Below is a small trained network, with its code and all its weights. Each question gives an input and a target symbol and asks what happens when units are switched off, that is, made to give their printed mean instead of their output.

import numpy as np


def w(rows, s, z=0):
    codes = np.array(rows[::2]) - 128.0
    scale = np.full(codes.shape[1], s)
    scale[-1] = z or s
    return codes * scale


def f(y):
    return np.maximum(y, 0)


def softmax(a):
    e = np.exp(a - a.max(-1, keepdims=True))
    return e / e.sum(-1, keepdims=True)


def log_softmax(a):
    a = a - a.max(-1, keepdims=True)
    return a - np.log(np.exp(a).sum(-1, keepdims=True))


def net(x, mask):
    ids = ['ΘΞαβεζτω'.index(c) for c in x.split()]
    T = len(ids)
    res = E[ids] + P[:T]
    r = res
    for j in range(2):
        rows = slice(3 * j, 3 * j + 3)
        q, k, v = (r @ M[0][rows].T for M in (Q, K, V))
        z = softmax(np.where(np.tri(T) > 0, q @ k.T / 3**0.5, -1e9)) @ v
        o = O[0][rows]
        res = res + np.where(mask[j], z, o[:, -1]) @ o[:, :-1]
    y = f(res @ A[0][:, :-1].T + A[0][:, -1])
    res = res + np.where(mask[2:14], y, B[0][:, -1]) @ B[0][:, :-1]
    return log_softmax(res[-1] @ U[:, :-1].T + U[:, -1])


Q, K, V, O, A, B = {}, {}, {}, {}, {}, {}
E = w([
[110,106,216],'Θ',
[154,121,127],'Ξ',
[46,63,254],'α',
[221,174,36],'β',
[250,27,160],'ε',
[157,138,140],'ζ',
[88,36,25],'τ',
[214,222,193],'ω',
],0.0086)
P = w([
[3,219,130],'0',
[93,150,156],'1',
[115,136,160],'2',
[130,123,156],'3',
[146,116,153],'4',
[151,115,144],'5',
[159,119,138],'6',
[172,112,140],'7',
[197,95,141],'8',
[197,88,137],'9',
[205,95,142],'10',
],0.0045)
Q[0] = w([
[100,162,45],'head 0',
[142,63,5],'head 0',
[94,141,134],'head 0',
[186,159,103],'head 1',
[106,22,103],'head 1',
[222,124,187],'head 1',
],0.016)
K[0] = w([
[134,57,144],'head 0',
[249,65,162],'head 0',
[105,115,99],'head 0',
[113,81,152],'head 1',
[64,175,64],'head 1',
[152,51,82],'head 1',
],0.018)
V[0] = w([
[81,149,88],'head 0',
[32,212,101],'head 0',
[205,91,133],'head 0',
[254,52,146],'head 1',
[107,152,141],'head 1',
[131,36,121],'head 1',
],0.0083)
O[0] = w([
[202,79,119,83],'head 0',
[189,21,69,164],'head 0',
[80,177,195,120],'head 0',
[2,209,30,249],'head 1',
[143,92,142,128],'head 1',
[2,236,138,110],'head 1',
],0.0065,0.0018)
A[0] = w([
[223,137,116,3],'neuron 0',
[179,114,219,34],'neuron 1',
[195,130,3,87],'neuron 2',
[98,73,44,90],'neuron 3',
[108,45,90,21],'neuron 4',
[180,91,121,235],'neuron 5',
[128,165,48,83],'neuron 6',
[152,47,65,138],'neuron 7',
[100,152,128,129],'neuron 8',
[55,36,110,25],'neuron 9',
[126,111,87,120],'neuron 10',
[151,163,239,73],'neuron 11',
],0.012,0.0042)
B[0] = w([
[238,175,88,174],'neuron 0',
[195,18,157,188],'neuron 1',
[93,175,254,183],'neuron 2',
[120,70,186,141],'neuron 3',
[176,129,226,143],'neuron 4',
[113,150,10,253],'neuron 5',
[176,67,90,173],'neuron 6',
[38,158,129,178],'neuron 7',
[102,123,188,158],'neuron 8',
[220,198,147,152],'neuron 9',
[136,104,136,137],'neuron 10',
[72,121,219,189],'neuron 11',
],0.026,0.0051)
U = w([
[84,5,111,253],'Θ',
[85,112,63,201],'Ξ',
[193,30,233,73],'α',
[161,225,148,121],'β',
[120,92,143,23],'ε',
[113,105,68,120],'ζ',
[86,121,253,61],'τ',
[244,112,127,171],'ω',
],0.0049,0.004)

Each question gives the input, a string of symbols that net reads in full, and the target symbol t.
The units are the heads (3 rows each of Q, K, V and O) and the neurons (one row each of A and B). Each row of codes is followed by its name. A weight is (code - 128) times the scale printed after its matrix; where a second scale follows, it is the last column's (O, A, B and U).
mask holds one flag per unit, heads first, then neurons. A switched-off unit (its flag False) gives its mean, the last column of its rows in O or B, instead of its output. The means were averaged over made-up inputs and are rounded, as every weight is.
A unit's drop is (log p(t) with every unit on - log p(t) with that unit switched off) / (log p(t) with every unit on - log p(t) with every unit switched off).
The circuit of an input: a set's keep is (log p(t) with only the set's units on - log p(t) with every unit switched off) / (log p(t) with every unit on - log p(t) with every unit switched off). Starting from the 12 units with the biggest drops (on a tie, the unit counted first), units are removed one at a time, each time the one whose removal leaves the highest keep (on an exact tie, the one counted first), for as long as the keep stays at least 0.8.
units of the circuit, in order: the units of the circuit, biggest drop first
most important unit: the unit with the biggest drop
k most important neurons: the k neurons with the biggest drops, biggest first
heads that matter: for each layer, one digit per head in row order, 1 if its drop is at least 0.15 and else 0, layers parted by /
drop when u is switched off: that unit's drop, to one decimal
input α β ω, target ω: units of the circuit, in order -> (neuron 0; head 0; head 1)
input ε ω β β α ω Θ, target τ: heads that matter -> 10
input α Θ ω ω β, target β: units of the circuit, in order -> (neuron 2; neuron 1; neuron 0)
input ε α τ α, target τ: heads that matter -> 01
input ε Θ β ω α τ ω α, target τ: heads that matter -> 10
input ω ω α, target α: heads that matter -> 01
input Ξ ω ω ω ω Ξ β ω τ Ξ ω, target τ: units of the circuit, in order -> (head 1; neuron 5; neuron 11)
input ε α ω ω ω α Ξ ω ω Θ ω, target τ: most important unit -> head 0
input ε ω ε ε Ξ Θ, target τ: 2 most important neurons -> (neuron 5; neuron 8)
input β ω ω Θ α ε, target Ξ: heads that matter -> 00
input ω ω β, target β: 3 most important neurons -> (neuron 2; neuron 0; neuron 1)
input ω Θ α, target α: drop when neuron 11 is switched off -> 0.2
input Ξ ω ω α α τ, target τ: drop when neuron 4 is switched off -> 0.2
input Ξ ω ω Θ τ, target τ: drop when neuron 2 is switched off -> 0.2
input ω ω ω, target ω: drop when neuron 1 is switched off -> 0.3
